Rows lie near named flat spaces through zero. A row that begins with a name and a colon came from that space; any other row is followed by the name of its block's space that it lies nearest.
rp_nb: [-50, -43, -113, -23, 29, -226, -48, 46, 3, 26, -50, 4, -1, 4, 107, -172, -116, -21, 157, -7, 13, -71, 70, -68, 78, -9, 111, -15, -39, -29]
gt_hh: [-293, -140, -269, 30, -290, -280, 79, 38, -21, -198, 254, 111, 464, 69, -90, -89, -130, -119, 72, -192, -396, -14, 97, 91, -513, -247, -322, 230, 113, -16]
dl_fz: [285, 143, 262, -256, 406, 32, -201, -234, -33, 307, -463, -495, 12, 225, 347, -279, 2, 186, 127, 152, 381, -38, 347, 30, 310, -158, 302, 5, 224, 18]
pr_sl: [-79, 12, 100, -6, -130, 130, -32, 10, 9, -131, 107, -158, 59, 153, -144, 193, 46, 62, -104, 85, -212, 86, -143, 12, -70, -47, -26, 131, 164, 48]
pr_sl: [-19, 3, 189, -43, 196, 241, -135, -221, 243, 43, 347, -110, -68, 429, -270, 628, 140, 270, -106, -116, -247, 254, 50, 605, -287, 173, -89, 219, 254, 200]
rp_nb: [-495, 116, -170, 195, -319, -37, 96, 267, -221, -166, -4, 413, 130, -162, -99, -22, -121, -277, -9, -158, -371, -35, -136, 61, -179, 154, -143, -121, -143, -26]
gt_hh: [-15, 140, 91, 40, 1, 182, 58, 38, -209, 36, -194, 14, -140, -86, 16, -38, 43, -96, -123, 66, 87, -151, -56, -112, 28, 28, 88, -196, 37, 23]
gt_hh: [-103, 239, 189, 82, 58, 352, -242, -171, -159, -100, -104, 61, 306, 14, 56, -316, 211, 110, 92, -19, -169, 116, -357, 179, -155, 64, 41, -86, 184, 107]
dl_fz: [140, 56, 306, 5, 97, 570, -32, -318, 232, 95, 4, -424, -130, 280, -131, 221, 325, 436, 34, 27, 92, 363, 13, 430, -23, 204, -129, 203, 397, 186]
pr_sl: [-124, 37, -184, 149, -317, 36, 14, 61, -507, -133, -265, 196, 172, -350, 127, -502, 234, -369, 14, -8, -233, -299, -296, -231, -400, -79, -24, -226, 4, 49]
pr_sl: [263, -300, -129, -21, 174, -228, 147, -82, 293, -82, 126, 106, 107, -155, 169, -279, -203, 274, 416, -5, 116, 102, 14, -180, 372, -98, 6, 125, 34, -115]
rp_nb: [-312, 194, -103, -15, 221, -87, -151, 245, 277, -23, -37, 307, 212, -6, -14, -55, -326, 17, -4, -237, 61, -79, 32, 251, -15, 249, -12, -156, -292, 239]
dl_fz: [140, 82, 242, -11, -130, 287, 12, -133, -268, 154, -232, -521, -445, 121, 38, 51, 334, 100, 56, 362, 86, 133, -70, -179, 339, 53, 191, 36, 311, -158]
dl_fz: [60, -23, -26, -99, 87, 37, 60, -253, 359, 10, 437, -144, -254, 297, -151, 491, 44, 219, -247, 52, 85, 149, 27, 146, -79, -132, -330, 260, 56, -116]
gt_hh: [-171, -12, -38, 109, -20, 32, -113, 42, 155, -1, 96, 247, 176, -61, -179, 59, -54, -16, -9, -304, -70, 39, 62, 368, -293, 236, -114, -11, -152, 199]
rp_nb: [-151, -286, -54, 182, -296, 99, -82, -213, 488, -161, 399, 48, -228, 110, -383, 528, -6, 102, -303, -267, -195, 125, -57, 416, -381, 152, -280, 324, -92, 192]
pr_sl: [-244, -79, -239, 223, -455, 9, 153, 473, 132, -295, 216, 227, 32, -264, -282, -7, -3, -142, -60, -43, -100, 56, -359, -242, -78, 274, -150, -87, -341, 113]
dl_fz: [62, 191, 106, -138, 201, 71, -104, -58, 11, 130, -215, -113, 121, 63, 121, -76, -17, -14, -160, -4, 232, -82, 161, 76, -21, -102, -14, -57, -48, 62]
dl_fz: [96, -317, -66, 161, -63, 99, 38, -216, 212, -213, 379, 222, -210, -10, -168, 315, 126, 122, -36, -114, -314, 71, -300, 181, -234, 95, -67, 131, 72, 125]
rp_nb: [181, -108, 119, 40, 107, 182, 152, -35, 294, -177, 139, -95, 166, 2, 20, -232, -75, 455, 367, 102, 112, 320, -186, -154, 423, 14, 25, 111, 241, -29]
pr_sl: [-5, -122, -216, -1, 21, -247, 134, -21, 272, -147, 392, 194, -137, 89, 24, 160, -130, 43, -55, 3, -15, 78, -96, -110, 58, -121, -142, 90, -177, -170]
pr_sl: [-138, 32, -29, 165, -409, 102, -109, -67, -222, -111, 124, 60, -30, -54, -142, 30, 311, -257, -262, -11, -207, 32, -279, -14, -405, -22, -125, 4, -124, -63]
dl_fz: [16, -117, -152, -85, 0, -256, 50, 92, -29, -106, 40, -39, 161, -5, 92, -169, -128, -1, 167, 85, -124, -118, -31, -237, 33, -189, 49, 58, 101, -30]
pr_sl: [8, 40, -71, -27, -32, -139, 8, 216, 261, -64, 140, 58, -163, -127, -87, 73, -208, -24, -230, 117, 328, -72, -135, -373, 325, -17, -14, -69, -396, -115]
gt_hh: [158, -104, -110, -165, 220, -265, 212, 71, 167, 70, -123, -91, -133, 24, 228, -35, -298, 61, 80, 86, 256, -130, 292, -224, 372, -171, 66, 13, -24, -80]
gt_hh: [95, -148, 41, 109, -155, 41, 45, -172, 98, -135, 276, 124, 256, -110, -109, -76, 38, 99, 54, -79, -47, 230, -98, -13, -66, -144, -211, 178, 15, -163]
gt_hh: [-32, 95, -99, -129, 84, -224, 149, 165, 45, 122, 7, 84, -398, 84, 88, 440, -143, -206, -294, 102, 125, -39, 190, -91, 293, -21, -35, -56, -354, -212]
pr_sl: [-185, 199, 181, 73, 236, 153, -132, 62, -208, 95, 128, 468, 455, 95, -139, 224, 96, -45, 169, -345, -408, 305, 107, 701, -326, 339, -2, -114, 12, 122]
pr_sl: [54, -43, -87, -53, 248, -106, 123, 88, 43, -28, 2, 247, 252, -108, 109, -132, -173, 77, 249, -92, -48, -28, 64, 34, 84, 0, -20, -59, 36, 43]
rp_nb: [-403, 266, -26, 76, -145, 116, -177, 179, 191, -112, 68, 53, -145, 223, -129, 240, -8, -115, -390, -70, -38, 60, -193, 192, -175, 232, -41, -87, -329, 168]
gt_hh: [180, -107, 6, -120, -146, -209, 93, -145, -422, 188, -83, -392, -401, 125, 78, 156, 148, -210, -106, 291, -12, -217, 218, -333, 13, -339, 147, 77, 242, -292]
dl_fz: [-32, -90, 32, 127, -368, -77, 41, -69, -276, -26, 192, -9, 250, 12, -156, -74, 130, -216, -77, -94, -112, 94, 131, -51, -409, -231, -105, 90, 50, -189]
pr_sl: [338, -122, 115, -112, 157, 35, 21, -333, 93, 92, -98, -291, -205, 38, 155, -45, 11, 187, -11, 156, 254, -60, 101, -149, 233, -256, 52, 132, 198, -108]
rp_nb: [-98, 71, -17, -12, -49, 40, -115, 46, 135, 26, -136, -274, -345, 150, 38, 16, 29, 52, -74, 122, 132, -35, -75, -48, 147, 152, 145, -21, -55, 103]
gt_hh: [-416, 205, 12, 278, -10, 421, 25, 462, 420, -298, 107, 631, 316, -287, -329, 52, -216, 136, -11, -350, -73, 215, -399, 343, 25, 657, -183, -246, -381, 420]
rp_nb: [-162, -38, -22, 229, -268, 82, -87, 110, -128, -209, -35, 276, 459, -291, -67, -452, 37, -76, 209, -179, -214, 72, -263, -2, -201, 116, -1, -76, -53, 100]
dl_fz: [128, -130, -223, -50, 121, -232, -49, -138, 45, -92, 76, -91, -192, 144, 275, -272, 85, 59, 150, 132, -14, -134, -204, -217, -45, -145, 192, -28, 74, 13]
dl_fz: [166, 57, -10, 42, -45, 134, -5, -102, -57, -163, -93, 86, -269, -228, 143, -163, 103, -131, -360, 204, 195, -265, -454, -460, 92, -198, 56, -197, -197, -60]
gt_hh: [-239, 20, -220, -44, 217, -242, 85, 261, 235, -109, -51, 360, 256, -23, 133, -89, -427, -11, 122, -222, -84, -108, 126, 139, 43, 77, -33, -90, -181, 174]
pr_sl: [162, 193, 253, -208, 205, 170, -44, -246, -249, 377, -416, -539, -399, 272, 170, 171, 162, 14, -146, 221, 246, -123, 372, 79, 141, -107, 158, -1, 304, -53]
gt_hh: [99, -45, 21, 45, -54, -28, 60, 8, -168, 43, -48, -30, -195, -51, 50, -49, 81, -72, 47, 99, 48, -19, -21, -183, 125, 3, 162, -86, 4, -109]
dl_fz: [219, 406, 278, -385, 386, 152, 85, 114, -199, 433, -618, -560, 44, 95, 280, -109, -20, 93, 48, 324, 538, -20, 493, -142, 579, -117, 55, -84, 175, -121]
rp_nb: [-132, -213, -55, 277, -210, -39, -133, -157, 159, -213, 418, 451, 210, -145, -230, -21, -21, 23, 71, -314, -274, 180, -235, 234, -305, 101, -121, 105, -141, -13]
rp_nb: [183, 116, 118, -78, 36, 150, -100, -150, -160, 246, -423, -445, -136, -17, 203, -369, 232, 61, 113, 174, 357, -47, 124, -110, 158, -10, 120, -48, 147, -16]
pr_sl: [73, -53, 12, 17, 87, -14, 67, 27, 35, 66, -116, -26, -62, -48, 83, -145, -65, 97, 215, -3, 128, 32, 104, -29, 219, 97, 122, -47, 43, 5]
gt_hh: [-52, -41, 59, 9, 212, 5, -141, -48, 166, 49, -13, 165, 162, 57, -38, 84, -134, 94, 95, -260, -98, 30, 162, 424, -121, 179, 63, 17, 2, 226]
gt_hh: [173, -204, -154, 106, -87, -116, 145, 192, 75, -125, 241, 314, 30, -253, -93, 14, 41, -136, -43, -81, 38, -3, -140, -186, -90, 60, -24, -112, -312, 20]
gt_hh: [-18, -159, -115, -71, -265, -226, 61, 22, -110, 15, 80, -265, -166, 89, -108, 220, 0, -165, -159, 119, -111, -173, 143, -192, -157, -224, -52, 174, 90, -93]
rp_nb: [192, -167, 2, -65, -3, -96, 62, -174, 82, 33, 8, -339, 17, 142, 125, -199, 25, 190, 223, 98, 121, 110, 162, -115, 108, -197, 29, 194, 242, -100]
dl_fz: [194, -137, 116, 27, 37, -87, 99, -89, 38, 113, 105, 47, 202, -97, -54, -90, -118, 93, 180, -106, 206, 170, 308, -8, 142, -103, -35, 90, 23, -204]
rp_nb: [404, -311, -166, -243, 227, -496, -70, -436, -198, 202, -211, -390, -274, 216, 557, -282, 122, 4, 340, 218, -47, -176, 269, -166, 119, -420, 309, 190, 304, -216]
dl_fz: [-266, 177, 83, 54, -384, 228, -16, -31, -200, 15, -284, -474, -240, 63, -34, -151, 109, 26, -16, 251, 25, -9, -94, -196, 155, -6, -31, 80, 270, -107]
dl_fz: [-25, 227, 100, -51, 62, 189, -108, -62, 21, 105, -237, -214, -3, 28, 83, -204, 64, 77, -56, 68, 276, -8, 12, 6, 82, 21, -27, -58, 11, 34]
pr_sl: [-97, -6, -142, -32, -91, -158, 177, 239, -243, -100, -211, 100, 292, -129, 201, -271, -87, -154, 234, 41, -237, -28, 18, -171, 92, -90, 1, -39, 43, -53]
gt_hh: [190, 180, 163, -137, 206, 175, -25, -199, 241, 147, -21, -154, -181, 98, 89, 191, 68, 146, -253, 116, 389, 184, 68, 52, 301, -72, -170, 72, -162, -163]
dl_fz: [-230, 162, 50, 61, -256, 183, 25, 196, -254, -36, -208, -88, 53, -30, -77, -14, 98, -159, -80, 50, -154, -14, -69, -17, -91, 102, -17, -73, 53, 70]
rp_nb: [-167, -15, -109, 144, -401, 122, -132, -126, -224, -161, -187, -262, -314, 60, 121, -256, 341, -123, -41, 171, -244, -97, -412, -156, -209, 17, 125, -3, 137, 75]
gt_hh: [-52, -35, -67, -157, -69, -213, -92, -90, 98, 42, -125, -517, -97, 383, 204, -81, -17, 63, 48, 150, 11, 44, 201, -36, 56, -193, 82, 236, 149, -32]
rp_nb: [76, -146, -111, -57, 197, -302, -81, 128, 192, -12, -88, 120, 266, -144, 159, -353, -281, 108, 366, -90, 80, -38, 90, -69, 262, 41, 176, -9, -114, 67]
rp_nb: [49, -36, 123, 104, 103, 237, -29, 28, 154, -93, 81, 272, 49, -190, -163, 134, -29, 139, 21, -107, -64, 76, -220, 147, 96, 247, 12, -59, -56, 155]
dl_fz: [118, -262, 17, 83, 68, -36, 122, -139, 148, 34, 214, 331, 150, -140, -166, 244, -127, 42, 51, -320, -90, 80, 267, 335, -171, 28, -181, 126, -8, 19]
rp_nb: [295, -36, -20, -284, 215, -317, 144, 118, -155, 237, -454, -468, 21, 51, 446, -413, -116, 59, 413, 301, 307, -43, 415, -398, 595, -228, 278, 18, 170, -191]
pr_sl: [-215, 10, -132, 68, -211, -50, 140, 79, -53, -112, 156, 63, 45, 100, -81, 77, -12, -128, -110, -63, -159, 5, 13, 10, -286, -74, -169, 26, 12, -23]
pr_sl: [-235, 113, -63, 102, -278, -9, 143, 117, -263, -16, 4, 33, -127, 110, -4, 83, 107, -259, -134, 11, -134, 71, 39, -21, -160, 5, -50, -75, -62, -136]
[-53, -183, 33, 217, 9, -114, -187, -116, -88, 16, 102, 334, 177, -166, -47, -277, -35, 100, 523, -241, -237, 165, -44, 239, 22, 259, 228, -12, 67, -37]
gt_hh
[159, -65, 160, 5, 244, 74, -132, -347, 449, 215, 256, -123, -329, 191, -136, 263, -38, 371, 17, -95, 375, 229, 207, 309, 189, 149, -25, 162, -5, -67]
rp_nb
[178, -107, -40, -312, 300, -268, -10, 22, 343, 57, -198, -435, -189, 326, 282, 126, -262, 163, -16, 183, 167, -106, 277, -100, 380, -183, 211, 169, 45, 105]
gt_hh
[-395, 119, -142, -11, 24, -144, -146, -22, 109, -52, 58, 305, 395, 135, -11, 64, -206, -147, -152, -362, -264, -47, 183, 492, -501, -39, -269, 71, -143, 145]
gt_hh
[28, 40, 176, 31, -156, 226, 68, -7, -156, 46, -69, -228, -8, 33, -104, 69, 162, 39, 15, 98, -20, 154, 34, -5, 50, 27, -20, 64, 194, -53]
dl_fz
[425, -360, 81, 49, -176, 79, 168, -84, 156, -90, 180, -312, -262, -187, -141, -12, 104, 278, 162, 285, 195, 107, -207, -492, 423, -83, 68, 186, 185, -153]
rp_nb
[-107, -154, -133, 24, -3, -284, -103, -22, -206, -89, 69, 134, 309, 133, 118, -195, 1, -89, 318, -141, -472, -6, 26, 169, -332, -61, 175, 46, 181, 70]
gt_hh
[-405, 94, -231, 70, -372, -108, -88, 156, -53, -203, 199, 183, 63, 101, -153, 247, 68, -382, -453, -118, -355, -98, -184, 106, -590, -44, -247, 16, -296, 80]
pr_sl
[-18, -7, -135, -42, -12, 15, -212, -122, -144, -127, -214, -76, 15, -15, 182, -249, 177, -121, -94, 52, -227, -348, -304, -43, -372, -115, 94, -60, 109, 266]
dl_fz
[-58, -164, -145, 30, -69, -236, -110, -41, 203, -111, 203, 56, 48, 78, -15, -28, -96, 4, 10, -101, -89, -1, -35, 29, -148, -55, 10, 114, -110, 32]
rp_nb
[-232, 97, -106, 76, -135, -153, -20, -44, -276, 11, -113, 144, 56, 30, 152, -232, -20, -261, -26, -100, -106, -101, 90, 22, -241, -118, 13, -101, -52, -113]
gt_hh
[131, 198, 36, -80, -130, 184, 143, 106, -42, 30, -215, -494, -455, 16, 143, -146, 197, 57, -128, 486, 441, 14, -223, -590, 507, -62, 50, -91, -20, -194]
gt_hh
[27, 248, 289, -134, 35, 484, 25, 34, 81, 34, -79, -231, -136, 33, -231, 570, 111, 111, -415, 203, 40, 75, -120, 85, 198, 68, -235, 90, 66, 61]
dl_fz
[-133, -43, -61, 129, -93, -117, -141, -89, 57, -49, 211, 220, 111, -9, -77, -90, -27, -34, 37, -184, -75, 77, -49, 136, -204, 36, -33, 22, -134, -49]
rp_nb
[-143, -206, -69, 159, -431, -92, 83, 130, -156, -176, 123, -31, 108, -16, -172, -25, 20, -143, 55, -38, -305, 32, -45, -117, -233, -37, 30, 97, 98, -2]
rp_nb
[63, -102, -129, 112, -199, -109, 82, 91, 53, 32, 200, 56, -151, -2, -45, 42, 200, -130, -22, -56, 114, 217, 38, -15, -94, 134, -52, -20, -303, -99]
gt_hh
[-16, 185, 194, -153, 33, 115, -312, -189, 118, 159, 92, -284, -331, 354, -161, 660, 173, -74, -599, 82, 36, 27, 49, 282, -155, -26, -60, 149, -159, 12]
pr_sl
[179, -111, 114, 42, -2, 26, -263, -306, -155, 137, -96, -183, 104, 14, 55, -297, 256, 52, 213, -65, -4, 36, 62, 158, -223, -10, 171, 63, 192, 44]
dl_fz
[281, 60, 297, -66, 232, 177, -27, -173, -83, 251, -238, -270, -200, 10, 89, -66, 51, 194, 135, 154, 335, 54, 172, -61, 417, 23, 237, -48, 196, -105]
pr_sl
[101, -111, -125, -49, 9, -239, -32, 58, 48, 75, -179, -105, -130, -114, 219, -265, -36, 34, 295, 114, 122, 25, 31, -196, 401, 60, 153, 24, -117, -111]
pr_sl
